Below are the code and all the weights of a small trained network. Each question names an input and a class and asks about switching units off, where a switched-off unit gives its printed mean instead of its output.

import numpy as np


def w(rows, s, z=0):
    codes = np.array(rows[::2]) - 128.0
    scale = np.full(codes.shape[1], s)
    scale[-1] = z or s
    return codes * scale


def norm(h):
    return h / np.sqrt((h * h).mean(-1, keepdims=True) + 1e-5)


def f(y):
    return y / 2 * (1 + np.tanh(0.7978845608 * (y + 0.044715 * y**3)))


def log_softmax(a):
    a = a - a.max(-1, keepdims=True)
    return a - np.log(np.exp(a).sum(-1, keepdims=True))


def net(x, mask):
    res = np.array(x, float).reshape(1, 7) / 4 @ E
    u = 0
    for l in range(4):
        y = f(norm(res) @ A[l][:, :-1].T + A[l][:, -1])
        res = res + np.where(mask[u : u + 10], y, B[l][:, -1]) @ B[l][:, :-1]
        u += 10
    return log_softmax(norm(res)[-1] @ U[:, :-1].T + U[:, -1])


A, B = {}, {}
E = w([
[123,40,136,39,215,134,59],'x0',
[243,200,255,66,60,103,126],'x1',
[153,133,99,124,128,133,120],'x2',
[153,158,100,121,144,144,126],'x3',
[162,53,135,131,137,196,236],'x4',
[123,120,137,134,128,122,128],'x5',
[139,136,113,125,128,135,124],'x6',
],0.0058)
A[0] = w([
[144,80,223,129,100,92,74,1],'0.n1',
[81,93,83,255,60,151,173,14],'0.n2',
[149,55,78,166,117,187,219,91],'0.n3',
[98,166,9,136,88,132,152,147],'0.n4',
[226,137,187,125,84,54,134,145],'0.n5',
[105,94,145,85,117,156,43,57],'0.n6',
[172,59,86,48,133,150,165,20],'0.n7',
[161,170,121,210,107,99,38,180],'0.n8',
[100,137,146,233,130,118,108,225],'0.n9',
[228,110,228,92,158,166,31,4],'0.n10',
],0.0059,0.002)
B[0] = w([
[169,222,56,67,158,172,173,148],'0.n1',
[145,198,121,86,200,126,182,212],'0.n2',
[164,149,236,134,168,119,186,221],'0.n3',
[50,91,194,79,99,67,177,213],'0.n4',
[205,191,101,113,76,173,88,253],'0.n5',
[173,175,91,100,237,143,92,151],'0.n6',
[63,110,141,135,141,123,177,163],'0.n7',
[48,116,156,114,105,116,197,205],'0.n8',
[107,129,70,105,88,91,143,194],'0.n9',
[91,138,128,3,110,78,218,213],'0.n10',
],0.0059,0.0035)
A[1] = w([
[98,158,92,53,221,65,75,81],'1.n1',
[226,94,172,8,116,73,74,16],'1.n2',
[63,183,43,56,45,75,134,214],'1.n3',
[230,211,163,117,69,148,49,134],'1.n4',
[5,117,57,140,131,31,109,71],'1.n5',
[110,97,76,101,253,71,147,34],'1.n6',
[233,85,110,149,156,177,112,146],'1.n7',
[215,81,161,227,97,229,156,2],'1.n8',
[206,109,104,119,159,174,187,122],'1.n9',
[68,193,89,209,153,97,188,124],'1.n10',
],0.0064,0.0034)
B[1] = w([
[141,163,90,84,137,171,68,192],'1.n1',
[73,201,179,62,146,138,178,180],'1.n2',
[87,136,143,142,179,66,102,255],'1.n3',
[135,175,145,197,115,125,147,230],'1.n4',
[123,68,67,95,100,109,138,217],'1.n5',
[117,146,122,223,104,157,111,191],'1.n6',
[46,75,254,75,84,146,167,140],'1.n7',
[201,122,179,98,74,147,91,139],'1.n8',
[84,78,195,155,106,154,160,167],'1.n9',
[95,90,135,85,69,72,188,192],'1.n10',
],0.0071,0.0057)
A[2] = w([
[145,51,115,138,130,134,137,81],'2.n1',
[115,80,104,127,188,153,76,52],'2.n2',
[194,197,180,91,56,180,254,166],'2.n3',
[142,44,166,168,132,223,100,49],'2.n4',
[157,142,69,176,128,174,16,54],'2.n5',
[119,72,182,84,119,127,130,109],'2.n6',
[174,184,160,126,135,181,151,129],'2.n7',
[80,170,98,136,132,66,132,236],'2.n8',
[123,100,112,84,77,92,153,54],'2.n9',
[70,21,91,158,182,134,146,2],'2.n10',
],0.0091,0.003)
B[2] = w([
[227,185,156,61,177,107,97,133],'2.n1',
[118,129,91,191,160,255,117,148],'2.n2',
[105,28,91,177,146,124,91,250],'2.n3',
[73,230,219,144,184,177,110,143],'2.n4',
[164,24,4,117,131,57,77,141],'2.n5',
[113,189,73,152,137,69,113,141],'2.n6',
[59,94,81,86,117,123,107,165],'2.n7',
[193,135,121,173,103,102,79,186],'2.n8',
[48,127,131,106,161,59,145,136],'2.n9',
[136,208,201,106,147,189,73,173],'2.n10',
],0.0062,0.012)
A[3] = w([
[170,2,156,82,190,190,160,216],'3.n1',
[116,132,112,196,82,37,124,211],'3.n2',
[127,161,157,125,105,106,203,124],'3.n3',
[118,115,170,104,169,141,219,113],'3.n4',
[94,104,103,143,196,65,188,76],'3.n5',
[97,83,83,72,142,166,126,194],'3.n6',
[170,67,167,74,168,151,189,4],'3.n7',
[141,80,170,211,121,114,199,130],'3.n8',
[117,76,168,189,98,167,234,89],'3.n9',
[104,124,94,117,117,141,68,177],'3.n10',
],0.0098,0.0033)
B[3] = w([
[79,178,127,199,97,31,202,225],'3.n1',
[137,142,182,191,112,133,204,255],'3.n2',
[147,75,80,165,195,166,51,162],'3.n3',
[98,70,51,162,107,126,174,179],'3.n4',
[76,105,30,32,96,178,169,178],'3.n5',
[163,118,176,216,107,74,116,184],'3.n6',
[45,156,40,191,76,50,108,155],'3.n7',
[194,152,137,74,169,182,75,212],'3.n8',
[222,140,137,1,131,218,28,219],'3.n9',
[184,50,124,107,134,111,127,175],'3.n10',
],0.0075,0.0078)
U = w([
[61,72,73,141,70,45,220,230],'0',
[170,51,41,174,190,83,23,53],'1',
[212,205,188,215,60,68,170,80],'2',
[168,188,164,61,166,56,87,148],'3',
[160,33,40,71,110,211,215,109],'4',
[57,139,199,204,224,217,154,1],'5',
[248,81,184,100,55,215,98,68],'6',
],0.012,0.0045)

Each question gives the input, the list of numbers given to net, and the class t.
The units are the neurons (one row each of A and B). Each row of codes is followed by its name. A weight is (code - 128) times the scale printed after its matrix; where a second scale follows, it is the last column's (A, B and U).
mask holds one flag per neuron, layer by layer. A switched-off neuron (its flag False) gives its mean, the last column of its row in B, instead of its output. The means were averaged over made-up inputs and are rounded, as every weight is.
A unit's drop is (log p(t) with every unit on - log p(t) with that unit switched off) / (log p(t) with every unit on - log p(t) with every unit switched off).
The circuit of an input: a set's keep is (log p(t) with only the set's units on - log p(t) with every unit switched off) / (log p(t) with every unit on - log p(t) with every unit switched off). Starting from the 12 units with the biggest drops (on a tie, the unit counted first), units are removed one at a time, each time the one whose removal leaves the highest keep (on an exact tie, the one counted first), for as long as the keep stays at least 0.8.
units of the circuit, in order: the units of the circuit, biggest drop first
most important unit: the unit with the biggest drop
top k neurons: the k neurons with the biggest drops, biggest first
k most important neurons of layer l: the k neurons of layer l with the biggest drops, biggest first
drop of u: that unit's drop, to one decimal
input [7,1,2,-5,7,7,3], class 0: units of the circuit, in order => [3.n1]
input [1,-6,5,2,1,-4,3], class 5: 3 most important neurons of layer 2 => [2.n10; 2.n3; 2.n5]
input [3,-7,2,-3,1,-8,1], class 5: top 3 neurons => [2.n10; 0.n3; 2.n3]
input [0,-4,-2,1,3,2,-4], class 4: top 2 neurons => [3.n4; 0.n2]
input [-8,0,-2,2,8,4,3], class 4: top 3 neurons => [0.n2; 3.n9; 2.n8]
input [2,8,1,-3,8,-1,-8], class 0: top 2 neurons => [3.n1; 0.n10]
input [-1,1,-3,-7,3,0,3], class 6: top 2 neurons => [3.n9; 0.n10]
input [2,8,7,-8,2,-5,3], class 0: top 2 neurons => [0.n10; 2.n3]
input [3,3,-1,2,8,5,5], class 0: top 2 neurons => [3.n1; 3.n7]
input [6,1,-8,-2,-2,-4,6], class 3: top 2 neurons => [1.n2; 2.n3]
input [8,1,8,5,0,-2,-8], class 3: 3 most important neurons of layer 0 => [0.n10; 0.n3; 0.n6]
input [-5,-2,-1,-6,7,-4,-8], class 4: 2 most important neurons of layer 3 => [3.n9; 3.n8]
input [-2,2,-8,-3,7,7,-4], class 6: 2 most important neurons of layer 3 => [3.n9; 3.n8]
input [2,-3,1,6,8,-1,5], class 5: most important unit => 2.n4
input [-5,0,-5,5,3,6,-3], class 4: 2 most important neurons of layer 3 => [3.n5; 3.n9]
input [6,0,1,5,2,4,6], class 5: top 3 neurons => [1.n6; 0.n5; 0.n7]
input [0,-1,0,-6,3,8,-3], class 4: 2 most important neurons of layer 3 => [3.n9; 3.n4]
input [-5,3,5,6,1,-5,4], class 6: drop of 3.n9 => 0.1
input [-2,-3,-1,3,2,-4,-8], class 4: drop of 3.n9 => 0.1
input [-2,-3,-4,-4,2,-7,-6], class 4: drop of 3.n5 => 0.1
input [8,-2,7,8,7,1,5], class 5: most important unit => 2.n4
